Below are the code and all the weights of a small trained network. Each question names an input and a class and asks about switching units off, where a switched-off unit gives its printed mean instead of its output.

import numpy as np


def w(rows, s, z=0):
    codes = np.array(rows[::2]) - 128.0
    scale = np.full(codes.shape[1], s)
    scale[-1] = z or s
    return codes * scale


def f(y):
    return np.maximum(y, 0)


def log_softmax(a):
    a = a - a.max(-1, keepdims=True)
    return a - np.log(np.exp(a).sum(-1, keepdims=True))


def net(x, mask):
    res = np.array(x, float).reshape(1, 8) / 4 @ E
    y = f(res @ A[0][:, :-1].T + A[0][:, -1])
    res = res + np.where(mask, y, B[0][:, -1]) @ B[0][:, :-1]
    return log_softmax(res[-1] @ U[:, :-1].T + U[:, -1])


A, B = {}, {}
E = w([
[128,128,128,127,127,126,128,127],'x0',
[127,128,128,128,128,130,128,128],'x1',
[128,127,126,127,128,127,128,128],'x2',
[128,127,128,131,128,134,129,129],'x3',
[3,210,112,112,169,120,146,120],'x4',
[128,128,129,132,127,133,128,128],'x5',
[73,108,110,129,13,132,75,114],'x6',
[101,63,114,134,197,114,13,147],'x7',
],0.014)
A[0] = w([
[149,143,126,136,199,104,60,139,98],'N0',
[49,114,107,132,196,126,77,125,33],'N1',
[139,113,156,139,66,80,88,121,23],'N2',
[160,109,122,106,110,140,154,116,117],'N3',
[137,146,107,138,164,97,139,108,156],'N4',
[166,164,127,113,149,137,159,131,174],'N5',
[220,110,126,139,132,114,149,145,170],'N6',
[199,98,135,136,108,142,114,123,253],'N7',
[121,108,117,124,132,132,149,124,111],'N8',
[91,96,90,128,94,108,64,116,15],'N9',
[83,187,124,127,98,110,213,137,125],'N10',
[103,142,123,130,17,138,150,115,68],'N11',
[79,122,119,122,2,131,66,128,140],'N12',
[237,96,129,123,68,141,150,121,200],'N13',
[200,83,111,126,131,126,73,119,111],'N14',
[139,102,110,137,141,119,181,109,222],'N15',
[226,110,129,121,74,135,149,120,185],'N16',
[126,130,118,118,128,132,104,132,55],'N17',
[154,132,124,108,70,119,151,176,59],'N18',
[168,164,146,122,157,143,175,129,150],'N19',
[134,124,116,111,154,130,75,120,162],'N20',
[120,106,138,133,136,144,146,136,54],'N21',
[216,40,118,122,135,131,50,141,99],'N22',
[130,93,134,134,204,138,115,128,97],'N23',
[70,94,145,136,77,139,55,146,5],'N24',
[107,121,153,100,105,115,39,140,44],'N25',
],0.019,0.0076)
B[0] = w([
[143,142,104,148,130,128,220,158,178],'N0',
[127,231,120,136,141,120,89,161,190],'N1',
[138,52,104,113,142,136,185,211,173],'N2',
[147,145,105,126,125,133,122,137,165],'N3',
[141,115,132,94,155,123,149,136,153],'N4',
[159,75,127,97,149,144,86,150,172],'N5',
[164,236,170,185,108,130,55,11,207],'N6',
[128,92,137,243,124,123,130,136,221],'N7',
[128,125,121,132,131,121,125,118,130],'N8',
[157,93,143,110,138,130,51,146,183],'N9',
[134,64,139,51,111,139,141,89,210],'N10',
[107,190,146,163,108,120,221,101,214],'N11',
[95,133,122,144,2,129,111,110,251],'N12',
[122,202,96,150,141,129,109,210,255],'N13',
[103,79,161,115,122,141,145,82,203],'N14',
[197,148,145,114,134,145,96,100,167],'N15',
[156,166,100,129,129,112,112,211,237],'N16',
[101,136,146,137,123,139,112,148,135],'N17',
[142,128,114,129,104,123,147,158,169],'N18',
[140,60,119,97,156,122,62,136,180],'N19',
[109,115,130,141,185,124,129,144,169],'N20',
[117,134,126,139,134,130,119,111,128],'N21',
[107,32,143,107,132,127,160,49,241],'N22',
[95,168,128,162,118,126,193,137,169],'N23',
[143,124,124,118,147,144,28,110,193],'N24',
[148,86,126,108,164,119,64,149,179],'N25',
],0.044,0.028)
U = w([
[164,177,106,161,102,117,39,168,219],'0',
[125,113,166,201,179,123,207,68,172],'1',
[134,190,79,192,20,106,173,189,35],'2',
[108,45,139,174,87,120,107,111,3],'3',
[149,100,146,49,144,138,142,82,250],'4',
[138,217,109,134,210,106,189,176,139],'5',
[91,137,129,77,2,128,202,60,3],'6',
],0.0072,0.0048)

Each question gives the input, the list of numbers given to net, and the class t.
The units are the neurons (one row each of A and B). Each row of codes is followed by its name. A weight is (code - 128) times the scale printed after its matrix; where a second scale follows, it is the last column's (A, B and U).
mask holds one flag per neuron, in row order. A switched-off neuron (its flag False) gives its mean, the last column of its row in B, instead of its output. The means were averaged over made-up inputs and are rounded, as every weight is.
A unit's drop is (log p(t) with every unit on - log p(t) with that unit switched off) / (log p(t) with every unit on - log p(t) with every unit switched off).
most important unit: the unit with the biggest drop
top k neurons: the k neurons with the biggest drops, biggest first
drop when u is switched off: that unit's drop, to one decimal
input [5,-6,8,-5,0,0,6,-4], class 2: most important unit => N22
input [4,-2,7,-1,-8,4,-7,1], class 1: top 2 neurons => (N22; N14)
input [6,-7,-6,0,2,-5,-6,0], class 4: top 2 neurons => (N13; N16)
input [8,-1,7,1,2,-1,-8,1], class 5: top 2 neurons => (N22; N12)
input [1,0,7,-2,3,6,6,0], class 6: top 3 neurons => (N13; N12; N16)
input [-2,-8,3,-7,-8,7,4,0], class 2: top 2 neurons => (N13; N16)
input [2,4,-1,-5,7,1,-3,0], class 4: top 2 neurons => (N13; N10)
input [6,1,-7,2,7,-5,6,0], class 6: top 2 neurons => (N13; N12)
input [6,2,0,-6,5,-6,-3,0], class 4: top 3 neurons => (N13; N12; N16)
input [7,8,-6,3,1,0,-2,6], class 5: top 2 neurons => (N1; N12)
input [4,1,-3,6,1,-2,-5,1], class 5: top 3 neurons => (N22; N12; N10)
input [-6,-6,-3,-7,-8,8,2,0], class 2: top 2 neurons => (N13; N16)
input [-3,1,2,-4,-8,-3,3,3], class 3: drop when N22 is switched off => 3.2
input [-7,6,8,3,2,6,-4,7], class 5: most important unit => N1
input [2,5,0,-5,1,4,-3,0], class 4: drop when N7 is switched off => 0.3
input [7,8,2,3,2,-2,-1,2], class 5: drop when N12 is switched off => 0.7
